Below is a small trained network, with its code and all its weights. Each question gives an input and a class and asks what happens when units are switched off, that is, made to give their printed mean instead of their output.

import numpy as np


def w(rows, s, z=0):
    codes = np.array(rows[::2]) - 128.0
    scale = np.full(codes.shape[1], s)
    scale[-1] = z or s
    return codes * scale


def norm(h):
    return h / np.sqrt((h * h).mean(-1, keepdims=True) + 1e-5)


def f(y):
    return y / 2 * (1 + np.tanh(0.7978845608 * (y + 0.044715 * y**3)))


def log_softmax(a):
    a = a - a.max(-1, keepdims=True)
    return a - np.log(np.exp(a).sum(-1, keepdims=True))


def net(x, mask):
    res = np.array(x, float).reshape(1, 7) / 4 @ E
    u = 0
    for l in range(4):
        y = f(norm(res) @ A[l][:, :-1].T + A[l][:, -1])
        res = res + np.where(mask[u : u + 8], y, B[l][:, -1]) @ B[l][:, :-1]
        u += 8
    return log_softmax(norm(res)[-1] @ U[:, :-1].T + U[:, -1])


A, B = {}, {}
E = w([
[147,77,108,95,197,177,189,162,80,66],'x0',
[112,133,218,189,216,157,94,123,62,91],'x1',
[165,95,179,77,105,146,65,42,164,155],'x2',
[64,175,146,98,174,162,182,61,176,90],'x3',
[173,50,31,218,141,117,78,162,160,147],'x4',
[73,27,130,105,54,252,136,131,144,203],'x5',
[224,100,105,144,88,60,105,133,60,191],'x6',
],0.011)
A[0] = w([
[83,84,146,99,125,172,159,136,133,85,108],'0.n1',
[169,180,133,106,116,89,121,154,103,150,74],'0.n2',
[174,153,162,134,163,105,152,216,47,128,79],'0.n3',
[102,101,141,234,118,138,95,145,122,157,129],'0.n4',
[113,170,144,94,112,105,145,117,112,107,3],'0.n5',
[167,164,110,184,180,106,141,155,2,119,119],'0.n6',
[87,99,130,101,182,146,177,165,126,91,80],'0.n7',
[200,72,146,117,180,164,51,101,90,134,128],'0.n8',
],0.014,0.005)
B[0] = w([
[167,121,126,71,109,248,176,129,26,131,196],'0.n1',
[128,113,115,80,93,94,105,180,94,11,174],'0.n2',
[209,167,75,197,195,62,159,142,35,53,219],'0.n3',
[114,75,120,215,126,90,170,159,104,132,188],'0.n4',
[151,128,201,102,125,55,132,149,158,118,151],'0.n5',
[139,81,224,133,209,4,124,254,126,44,254],'0.n6',
[106,161,68,98,221,244,160,125,73,111,194],'0.n7',
[198,114,223,195,146,40,70,45,134,115,221],'0.n8',
],0.0085,0.0098)
A[1] = w([
[187,115,92,196,177,59,154,80,128,147,136],'1.n1',
[99,254,176,43,140,99,200,68,163,101,85],'1.n2',
[69,79,128,75,104,195,183,175,133,114,3],'1.n3',
[94,209,208,66,124,159,83,58,92,158,35],'1.n4',
[92,115,172,184,60,85,8,171,145,174,122],'1.n5',
[89,157,83,182,208,160,151,100,98,93,33],'1.n6',
[156,182,104,129,158,81,75,116,155,113,55],'1.n7',
[85,138,202,76,132,154,195,107,136,124,22],'1.n8',
],0.0099,0.0078)
B[1] = w([
[101,100,157,147,116,138,6,143,182,96,254],'1.n1',
[246,203,171,120,174,46,89,99,119,173,220],'1.n2',
[167,163,58,49,93,94,99,157,136,138,171],'1.n3',
[101,133,206,124,149,136,169,57,201,191,172],'1.n4',
[112,130,66,188,129,200,254,108,98,158,199],'1.n5',
[174,168,106,130,217,156,133,160,49,159,168],'1.n6',
[208,138,55,99,196,110,134,166,153,110,160],'1.n7',
[227,212,100,73,164,86,98,116,158,175,155],'1.n8',
],0.011,0.0067)
A[2] = w([
[146,177,136,25,71,142,135,68,130,145,103],'2.n1',
[82,169,166,137,114,175,92,63,142,175,46],'2.n2',
[146,187,69,142,110,71,172,131,91,116,84],'2.n3',
[111,102,97,63,47,175,173,167,177,114,26],'2.n4',
[109,122,78,35,28,116,121,136,161,153,72],'2.n5',
[96,143,170,46,126,147,129,34,143,123,39],'2.n6',
[51,204,140,100,64,92,250,149,160,46,113],'2.n7',
[111,179,198,46,78,58,139,131,75,77,2],'2.n8',
],0.011,0.0066)
B[2] = w([
[56,118,140,76,102,111,106,122,165,188,253],'2.n1',
[173,127,111,130,128,115,207,113,106,176,162],'2.n2',
[208,126,56,128,147,141,131,102,154,73,204],'2.n3',
[148,169,83,79,123,137,89,194,75,147,194],'2.n4',
[138,123,30,92,167,188,83,216,62,157,202],'2.n5',
[49,165,192,70,149,121,173,132,140,152,188],'2.n6',
[248,99,87,172,188,122,70,76,165,158,175],'2.n7',
[155,67,171,173,137,57,110,64,195,133,205],'2.n8',
],0.012,0.0046)
A[3] = w([
[127,74,181,94,95,178,91,172,87,84,153],'3.n1',
[112,151,126,249,158,185,202,107,123,164,241],'3.n2',
[158,127,110,78,129,92,47,91,191,128,53],'3.n3',
[76,111,172,98,121,191,142,108,122,117,38],'3.n4',
[93,149,170,91,103,147,153,43,121,186,3],'3.n5',
[150,26,106,122,43,148,116,127,114,196,216],'3.n6',
[142,165,138,74,206,67,68,158,105,177,75],'3.n7',
[82,161,123,216,144,69,105,143,172,98,93],'3.n8',
],0.013,0.0048)
B[3] = w([
[58,207,113,108,127,149,224,54,114,177,180],'3.n1',
[76,82,66,199,67,173,116,90,157,61,212],'3.n2',
[76,86,99,174,177,124,193,136,202,99,185],'3.n3',
[165,128,131,142,225,88,141,137,127,168,147],'3.n4',
[130,140,117,142,133,54,195,35,174,150,176],'3.n5',
[144,172,83,147,24,175,16,120,188,251,224],'3.n6',
[152,75,140,160,53,124,96,71,183,107,254],'3.n7',
[215,59,196,159,86,110,44,136,139,63,223],'3.n8',
],0.011,0.0088)
U = w([
[72,89,66,164,200,202,187,184,64,25,160],'0',
[129,166,192,63,155,111,210,50,190,203,4],'1',
[106,52,120,222,5,177,84,79,172,195,38],'2',
[118,220,43,29,81,203,136,214,107,189,101],'3',
[185,84,212,202,178,8,70,197,102,43,196],'4',
],0.015,0.0033)

Each question gives the input, the list of numbers given to net, and the class t.
The units are the neurons (one row each of A and B). Each row of codes is followed by its name. A weight is (code - 128) times the scale printed after its matrix; where a second scale follows, it is the last column's (A, B and U).
mask holds one flag per neuron, layer by layer. A switched-off neuron (its flag False) gives its mean, the last column of its row in B, instead of its output. The means were averaged over made-up inputs and are rounded, as every weight is.
A unit's drop is (log p(t) with every unit on - log p(t) with that unit switched off) / (log p(t) with every unit on - log p(t) with every unit switched off).
The circuit of an input: a set's keep is (log p(t) with only the set's units on - log p(t) with every unit switched off) / (log p(t) with every unit on - log p(t) with every unit switched off). Starting from the 12 units with the biggest drops (on a tie, the unit counted first), units are removed one at a time, each time the one whose removal leaves the highest keep (on an exact tie, the one counted first), for as long as the keep stays at least 0.8.
circuit, biggest first: the units of the circuit, biggest drop first
k most important neurons: the k neurons with the biggest drops, biggest first
k most important neurons of layer l: the k neurons of layer l with the biggest drops, biggest first
drop when u is switched off: that unit's drop, to one decimal
input [-4,-7,-1,3,0,-3,8], class 3: circuit, biggest first : 0.n6, 0.n3, 2.n5, 0.n8
input [7,-6,8,6,5,0,1], class 1: circuit, biggest first : 3.n2, 3.n8
input [0,8,8,-7,-1,0,-8], class 2: circuit, biggest first : 0.n6
input [-1,2,-2,0,-3,4,-1], class 3: 2 most important neurons : 0.n8, 1.n3
input [8,3,7,-8,-3,6,2], class 2: 2 most important neurons : 0.n8, 3.n6
input [2,2,-5,0,1,4,3], class 0: 2 most important neurons of layer 0 : 0.n7, 0.n8
input [-3,-2,7,-1,-3,-3,2], class 1: 2 most important neurons : 0.n6, 0.n3
input [4,8,2,0,-2,5,-8], class 1: 2 most important neurons of layer 0 : 0.n3, 0.n6
input [0,-4,7,0,7,-5,2], class 2: 2 most important neurons of layer 0 : 0.n6, 0.n3
input [2,-2,4,-6,-7,5,-2], class 3: 2 most important neurons of layer 2 : 2.n5, 2.n4
input [3,-6,7,4,-2,-4,5], class 1: 3 most important neurons of layer 0 : 0.n6, 0.n3, 0.n4
input [7,-7,-7,8,4,5,-8], class 3: 2 most important neurons : 1.n3, 0.n3
input [-1,1,-6,-3,4,5,3], class 2: 2 most important neurons of layer 3 : 3.n6, 3.n2
input [4,0,-7,-2,3,0,-3], class 0: circuit, biggest first : 0.n7
input [1,-6,-7,7,1,-1,-1], class 3: drop when 0.n3 is switched off : 0.4
input [4,7,2,-2,-4,8,-6], class 1: drop when 0.n3 is switched off : 0.2
input [-5,-7,5,8,-1,4,2], class 1: drop when 2.n6 is switched off : 0.1
input [4,-5,6,-7,-2,-1,1], class 2: drop when 0.n8 is switched off : 0.2
input [6,-6,-4,-5,-6,-2,-6], class 0: 2 most important neurons of layer 0 : 0.n7, 0.n3
input [6,-3,-8,5,3,-8,-7], class 0: most important neuron : 0.n7
